Below is a small trained network, with its code and all its weights. Each question gives an input and a target symbol and asks what happens when units are switched off, that is, made to give their printed mean instead of their output.

import numpy as np


def w(rows, s, z=0):
    codes = np.array(rows[::2]) - 128.0
    scale = np.full(codes.shape[1], s)
    scale[-1] = z or s
    return codes * scale


def norm(h):
    return h / np.sqrt((h * h).mean(-1, keepdims=True) + 1e-5)


def f(y):
    return np.maximum(y, 0)


def softmax(a):
    e = np.exp(a - a.max(-1, keepdims=True))
    return e / e.sum(-1, keepdims=True)


def log_softmax(a):
    a = a - a.max(-1, keepdims=True)
    return a - np.log(np.exp(a).sum(-1, keepdims=True))


def net(x, mask):
    ids = ['γδεζηθμξπφψ'.index(c) for c in x.split()]
    T = len(ids)
    res = E[ids] + P[:T]
    u = 0
    for l in range(3):
        q, k, v = (norm(res) @ M[l].T for M in (Q, K, V))
        z = softmax(np.where(np.tri(T) > 0, q @ k.T / 3**0.5, -1e9)) @ v
        res = res + np.where(mask[u], z, O[l][:, -1]) @ O[l][:, :-1]
        u += 1
        y = f(norm(res) @ A[l][:, :-1].T + A[l][:, -1])
        res = res + np.where(mask[u : u + 4], y, B[l][:, -1]) @ B[l][:, :-1]
        u += 4
    return log_softmax(norm(res)[-1] @ U[:, :-1].T + U[:, -1])


Q, K, V, O, A, B = {}, {}, {}, {}, {}, {}
E = w([
[104,117,216,89],'γ',
[125,153,133,87],'δ',
[81,171,95,174],'ε',
[135,73,131,220],'ζ',
[160,222,102,98],'η',
[111,106,222,89],'θ',
[190,247,71,173],'μ',
[231,99,213,66],'ξ',
[159,185,182,181],'π',
[57,228,164,144],'φ',
[99,164,224,114],'ψ',
],0.015)
P = w([
[144,159,29,49],'0',
[1,166,175,151],'1',
[36,172,168,137],'2',
[26,195,165,109],'3',
[37,207,157,107],'4',
[84,179,174,78],'5',
[83,211,169,84],'6',
[114,202,179,76],'7',
[97,195,191,60],'8',
[129,201,172,66],'9',
[116,213,189,56],'10',
[120,191,187,56],'11',
],0.0033)
Q[0] = w([
[132,218,241,144],'L0H1',
[84,224,131,11],'L0H1',
[128,252,239,168],'L0H1',
],0.018)
K[0] = w([
[160,205,232,115],'L0H1',
[157,198,141,24],'L0H1',
[173,254,215,108],'L0H1',
],0.014)
V[0] = w([
[34,92,153,80],'L0H1',
[153,129,203,247],'L0H1',
[126,35,4,131],'L0H1',
],0.012)
O[0] = w([
[87,96,152,77,117],'L0H1',
[124,150,168,250,178],'L0H1',
[217,5,118,166,9],'L0H1',
],0.013,0.014)
A[0] = w([
[246,209,132,71,168],'L0N1',
[133,219,202,136,143],'L0N2',
[72,135,2,159,252],'L0N3',
[106,170,101,55,60],'L0N4',
],0.019,0.0033)
B[0] = w([
[186,195,225,188,165],'L0N1',
[55,248,165,43,249],'L0N2',
[151,167,11,40,181],'L0N3',
[208,95,190,63,192],'L0N4',
],0.015,0.019)
Q[1] = w([
[255,28,132,116],'L1H1',
[247,210,197,81],'L1H1',
[160,234,225,198],'L1H1',
],0.0099)
K[1] = w([
[2,91,95,108],'L1H1',
[248,221,39,153],'L1H1',
[227,91,27,56],'L1H1',
],0.011)
V[1] = w([
[127,112,150,108],'L1H1',
[244,226,42,183],'L1H1',
[4,117,130,158],'L1H1',
],0.013)
O[1] = w([
[139,111,136,131,119],'L1H1',
[145,251,91,74,251],'L1H1',
[73,66,133,184,61],'L1H1',
],0.015,0.011)
A[1] = w([
[16,94,7,104,121],'L1N1',
[55,63,206,135,134],'L1N2',
[67,129,36,98,87],'L1N3',
[121,94,56,118,5],'L1N4',
],0.018,0.0027)
B[1] = w([
[84,114,4,84,184],'L1N1',
[96,36,226,219,149],'L1N2',
[161,149,152,24,253],'L1N3',
[139,190,72,135,135],'L1N4',
],0.013,0.0033)
Q[2] = w([
[59,2,69,108],'L2H1',
[64,164,146,145],'L2H1',
[111,41,76,101],'L2H1',
],0.032)
K[2] = w([
[5,151,146,134],'L2H1',
[149,192,112,106],'L2H1',
[73,112,137,129],'L2H1',
],0.032)
V[2] = w([
[228,149,68,233],'L2H1',
[111,202,225,180],'L2H1',
[251,119,170,68],'L2H1',
],0.015)
O[2] = w([
[170,23,121,254,186],'L2H1',
[138,207,217,164,165],'L2H1',
[182,76,186,76,254],'L2H1',
],0.014,0.0091)
A[2] = w([
[2,133,203,111,250],'L2N1',
[52,59,162,143,89],'L2N2',
[143,220,55,132,231],'L2N3',
[203,74,178,77,251],'L2N4',
],0.023,0.003)
B[2] = w([
[82,2,90,183,208],'L2N1',
[154,24,78,134,131],'L2N2',
[152,32,64,185,249],'L2N3',
[146,20,91,165,161],'L2N4',
],0.018,0.02)
U = w([
[114,84,154,101,50],'γ',
[196,46,151,53,159],'δ',
[151,104,9,75,195],'ε',
[181,77,118,187,253],'ζ',
[231,145,138,106,106],'η',
[106,78,156,100,50],'θ',
[212,235,90,155,11],'μ',
[174,160,211,119,135],'ξ',
[94,188,96,188,164],'π',
[121,122,124,113,14],'φ',
[80,111,143,118,211],'ψ',
],0.012,0.0032)

Each question gives the input, a string of symbols that net reads in full, and the target symbol t.
The units are the heads (3 rows each of Q, K, V and O) and the neurons (one row each of A and B). Each row of codes is followed by its name. A weight is (code - 128) times the scale printed after its matrix; where a second scale follows, it is the last column's (O, A, B and U).
mask holds one flag per unit, layer by layer, with each layer's heads first. A switched-off unit (its flag False) gives its mean, the last column of its rows in O or B, instead of its output. The means were averaged over made-up inputs and are rounded, as every weight is.
A unit's drop is (log p(t) with every unit on - log p(t) with that unit switched off) / (log p(t) with every unit on - log p(t) with every unit switched off).
The circuit of an input: a set's keep is (log p(t) with only the set's units on - log p(t) with every unit switched off) / (log p(t) with every unit on - log p(t) with every unit switched off). Starting from the 12 units with the biggest drops (on a tie, the unit counted first), units are removed one at a time, each time the one whose removal leaves the highest keep (on an exact tie, the one counted first), for as long as the keep stays at least 0.8.
circuit, biggest first: the units of the circuit, biggest drop first
k most important neurons: the k neurons with the biggest drops, biggest first
top k neurons in layer l: the k neurons of layer l with the biggest drops, biggest first
drop of u: that unit's drop, to one decimal
input ζ ε ε ε π ε ε ζ ε, target ζ: circuit, biggest first : L0H1; L2H1; L0N2
input δ δ π ε ε ε ζ η ε, target δ: circuit, biggest first : L0H1; L0N4; L1H1
input ζ φ μ ζ π μ, target π: circuit, biggest first : L0H1
input δ μ θ ζ, target δ: 2 most important neurons : L0N2; L0N4
input ψ ε ζ ψ ξ θ μ ε ε ξ φ, target ψ: top 2 neurons in layer 0 : L0N3; L0N4
input ψ ε δ ζ ε γ, target ψ: circuit, biggest first : L2N1; L2H1; L1H1
input ψ ε θ, target ψ: circuit, biggest first : L2H1; L1H1; L2N1
input μ ε μ ε ζ ε ε ζ ε, target μ: top 2 neurons in layer 0 : L0N1; L0N2
input ζ γ ζ ε ε ε δ ε η ε, target ζ: 3 most important neurons : L0N2; L2N4; L0N4
input ψ ξ γ, target ψ: circuit, biggest first : L2N1; L1H1; L2H1
input δ ζ ε ζ, target δ: top 3 neurons in layer 2 : L2N3; L2N1; L2N4
input ζ μ ξ θ, target ζ: circuit, biggest first : L2H1; L0N2; L0H1
input π ξ μ, target π: circuit, biggest first : L0H1; L0N4
input ε γ ζ ζ ε π ε θ, target π: top neuron in layer 0 : L0N2
input ε ξ μ ε ε δ, target δ: 3 most important neurons : L0N4; L0N2; L2N4
input ζ θ ξ, target ξ: 2 most important neurons : L2N3; L0N3
input θ ξ ε θ ε ε ε θ θ ζ, target ζ: 2 most important neurons : L0N2; L2N1
input ζ θ ε ψ ε ζ ζ ζ π, target π: 2 most important neurons : L0N4; L2N4
input π ε ζ γ, target π: drop of L0N4 : 0.1
input δ ε μ δ, target δ: drop of L2N4 : 0.2
